Below is a small trained network, with its code and all its weights. Each question gives an input and a target symbol and asks what happens when units are switched off, that is, made to give their printed mean instead of their output.

import numpy as np


def w(rows, s, z=0):
    codes = np.array(rows[::2]) - 128.0
    scale = np.full(codes.shape[1], s)
    scale[-1] = z or s
    return codes * scale


def f(y):
    return y / 2 * (1 + np.tanh(0.7978845608 * (y + 0.044715 * y**3)))


def softmax(a):
    e = np.exp(a - a.max(-1, keepdims=True))
    return e / e.sum(-1, keepdims=True)


def log_softmax(a):
    a = a - a.max(-1, keepdims=True)
    return a - np.log(np.exp(a).sum(-1, keepdims=True))


def net(x, mask):
    ids = ['γεζηθλστω'.index(c) for c in x.split()]
    T = len(ids)
    res = E[ids] + P[:T]
    u = 0
    for l in range(2):
        q, k, v = (res @ M[l].T for M in (Q, K, V))
        z = softmax(np.where(np.tri(T) > 0, q @ k.T / 4**0.5, -1e9)) @ v
        res = res + np.where(mask[u], z, O[l][:, -1]) @ O[l][:, :-1]
        u += 1
        y = f(res @ A[l][:, :-1].T + A[l][:, -1])
        res = res + np.where(mask[u : u + 8], y, B[l][:, -1]) @ B[l][:, :-1]
        u += 8
    return log_softmax(res[-1] @ U[:, :-1].T + U[:, -1])


Q, K, V, O, A, B = {}, {}, {}, {}, {}, {}
E = w([
[75,158,212,69,143,41],'γ',
[140,86,168,47,95,51],'ε',
[103,49,163,143,100,53],'ζ',
[117,153,127,65,145,75],'η',
[96,90,92,163,130,77],'θ',
[12,99,138,211,156,50],'λ',
[13,188,156,177,188,78],'σ',
[210,111,68,2,84,123],'τ',
[191,53,6,134,83,99],'ω',
],0.0065)
P = w([
[153,26,193,93,191,123],'0',
[33,32,36,7,149,83],'1',
[82,40,136,65,18,95],'2',
[176,160,133,137,181,82],'3',
[62,126,2,79,160,83],'4',
[109,147,103,140,26,98],'5',
[209,252,107,213,193,66],'6',
[89,139,54,115,127,12],'7',
],0.0068)
Q[0] = w([
[68,149,56,87,175,51],'L0H1',
[197,112,199,172,193,230],'L0H1',
[178,124,234,166,60,195],'L0H1',
[178,121,170,143,254,229],'L0H1',
],0.0086)
K[0] = w([
[220,235,178,213,176,91],'L0H1',
[72,33,195,18,120,156],'L0H1',
[2,14,49,54,125,148],'L0H1',
[116,65,226,26,156,147],'L0H1',
],0.0076)
V[0] = w([
[237,76,113,20,27,92],'L0H1',
[157,31,19,184,65,121],'L0H1',
[44,199,103,242,150,166],'L0H1',
[255,173,7,107,178,132],'L0H1',
],0.0056)
O[0] = w([
[189,182,98,141,107,29,188],'L0H1',
[59,206,88,106,2,52,133],'L0H1',
[91,129,120,99,128,224,3],'L0H1',
[120,120,44,52,164,88,122],'L0H1',
],0.0068,0.0022)
A[0] = w([
[103,88,195,126,188,66,254],'L0N1',
[131,161,151,211,203,55,213],'L0N2',
[106,177,129,158,108,32,182],'L0N3',
[7,104,73,107,25,147,181],'L0N4',
[39,129,43,3,103,38,163],'L0N5',
[110,110,185,145,125,54,224],'L0N6',
[232,153,63,42,65,98,180],'L0N7',
[121,38,84,60,239,145,208],'L0N8',
],0.0068,0.0046)
B[0] = w([
[85,59,137,212,156,96,220],'L0N1',
[151,126,95,254,176,71,195],'L0N2',
[128,139,98,236,85,51,209],'L0N3',
[44,207,151,2,17,138,181],'L0N4',
[89,82,22,85,56,91,255],'L0N5',
[91,98,158,219,113,78,209],'L0N6',
[205,66,76,112,62,141,197],'L0N7',
[122,11,117,68,240,174,184],'L0N8',
],0.006,0.0085)
Q[1] = w([
[82,139,96,173,32,46],'L1H1',
[81,45,12,112,3,20],'L1H1',
[190,186,197,136,101,145],'L1H1',
[121,96,104,118,195,156],'L1H1',
],0.0058)
K[1] = w([
[172,165,63,129,147,184],'L1H1',
[195,219,95,141,130,179],'L1H1',
[60,2,90,29,51,195],'L1H1',
[96,111,206,175,134,13],'L1H1',
],0.0052)
V[1] = w([
[254,135,94,32,141,190],'L1H1',
[242,76,85,42,56,164],'L1H1',
[242,103,77,37,111,178],'L1H1',
[19,91,141,221,93,47],'L1H1',
],0.0047)
O[1] = w([
[68,84,23,206,113,157,39],'L1H1',
[116,42,57,255,70,209,97],'L1H1',
[69,44,31,229,88,205,71],'L1H1',
[175,138,241,88,138,102,251],'L1H1',
],0.004,0.012)
A[1] = w([
[144,66,137,123,212,102,242],'L1N1',
[179,158,123,117,111,75,159],'L1N2',
[2,76,88,81,95,157,241],'L1N3',
[84,188,115,73,83,84,65],'L1N4',
[146,97,44,189,40,93,119],'L1N5',
[68,202,191,20,107,156,210],'L1N6',
[183,84,154,125,150,99,253],'L1N7',
[68,142,98,83,111,86,77],'L1N8',
],0.0078,0.0034)
B[1] = w([
[154,99,81,140,169,101,225],'L1N1',
[166,160,134,133,120,95,210],'L1N2',
[20,81,124,141,85,210,201],'L1N3',
[110,221,135,88,51,101,191],'L1N4',
[201,121,128,193,118,142,245],'L1N5',
[126,79,254,151,136,226,198],'L1N6',
[173,111,131,155,170,105,226],'L1N7',
[78,180,88,79,109,103,191],'L1N8',
],0.0081,0.012)
U = w([
[208,39,161,159,178,120,155],'γ',
[181,235,50,130,158,59,170],'ε',
[158,254,142,76,80,106,51],'ζ',
[51,48,25,64,194,118,130],'η',
[22,159,144,58,104,149,127],'θ',
[117,142,229,143,113,227,180],'λ',
[120,26,173,126,149,218,131],'σ',
[74,25,111,197,123,209,174],'τ',
[82,198,50,142,70,134,3],'ω',
],0.0054,0.0039)

Each question gives the input, a string of symbols that net reads in full, and the target symbol t.
The units are the heads (4 rows each of Q, K, V and O) and the neurons (one row each of A and B). Each row of codes is followed by its name. A weight is (code - 128) times the scale printed after its matrix; where a second scale follows, it is the last column's (O, A, B and U).
mask holds one flag per unit, layer by layer, with each layer's heads first. A switched-off unit (its flag False) gives its mean, the last column of its rows in O or B, instead of its output. The means were averaged over made-up inputs and are rounded, as every weight is.
A unit's drop is (log p(t) with every unit on - log p(t) with that unit switched off) / (log p(t) with every unit on - log p(t) with every unit switched off).
The circuit of an input: a set's keep is (log p(t) with only the set's units on - log p(t) with every unit switched off) / (log p(t) with every unit on - log p(t) with every unit switched off). Starting from the 12 units with the biggest drops (on a tie, the unit counted first), units are removed one at a time, each time the one whose removal leaves the highest keep (on an exact tie, the one counted first), for as long as the keep stays at least 0.8.
units of the circuit, in order: the units of the circuit, biggest drop first
most important unit: the unit with the biggest drop
top k neurons: the k neurons with the biggest drops, biggest first
k most important neurons of layer l: the k neurons of layer l with the biggest drops, biggest first
input γ γ γ θ τ ε, target τ: units of the circuit, in order => [L1H1, L0N1, L0N6, L0N7]
input θ ε η τ η σ, target τ: most important unit => L1H1
input θ λ τ ε θ, target ε: units of the circuit, in order => [L0H1, L1N6, L1N3]
input θ ζ ω θ η τ, target τ: top 4 neurons => [L0N7, L0N1, L1N3, L1N5]
input λ ζ λ η σ, target η: top 2 neurons => [L0N8, L1N5]
input ε ω σ η ω η, target ω: top 2 neurons => [L0N1, L0N6]
input θ θ ζ ε γ, target ε: top 2 neurons => [L1N6, L1N3]
input ζ τ θ ω ζ, target ω: 2 most important neurons of layer 0 => [L0N4, L0N5]
input θ τ λ τ θ, target τ: top 3 neurons => [L0N7, L1N5, L1N3]
input γ θ η θ ω θ, target ω: top 2 neurons => [L0N1, L0N6]
input ε ω τ η θ, target η: 2 most important neurons of layer 1 => [L1N5, L1N6]
input γ γ ζ γ ω η η η, target η: 2 most important neurons of layer 0 => [L0N8, L0N5]
input σ η θ θ η η, target ζ: 4 most important neurons of layer 0 => [L0N8, L0N5, L0N7, L0N4]
input η γ ζ, target ε: top 3 neurons => [L1N6, L1N3, L0N3]
input ε σ ε λ θ λ, target θ: 2 most important neurons of layer 1 => [L1N5, L1N4]
input η η γ θ θ γ, target ζ: top 2 neurons => [L1N4, L0N8]
input η ε λ θ λ ω, target ω: top neuron => [L0N1]
input ζ ε ζ η τ, target η: top 2 neurons => [L0N8, L0N5]
input θ θ ω, target ω: top 3 neurons => [L0N1, L0N7, L0N4]
input τ η η, target τ: 2 most important neurons of layer 0 => [L0N7, L0N5]
input τ η θ τ σ θ, target τ: top 3 neurons => [L0N7, L1N3, L1N5]
input θ ζ ε λ η, target λ: most important unit => L1N6
input η η ε ω σ η ω τ, target ω: 2 most important neurons of layer 0 => [L0N7, L0N5]
input θ η σ, target λ: top 2 neurons => [L1N6, L0N5]
input γ λ τ, target τ: 2 most important neurons of layer 0 => [L0N7, L0N1]
input θ ζ λ γ γ ε ζ θ, target ζ: 2 most important neurons of layer 1 => [L1N4, L1N3]
input γ η η γ γ ε ω ζ, target ω: most important unit => L0H1
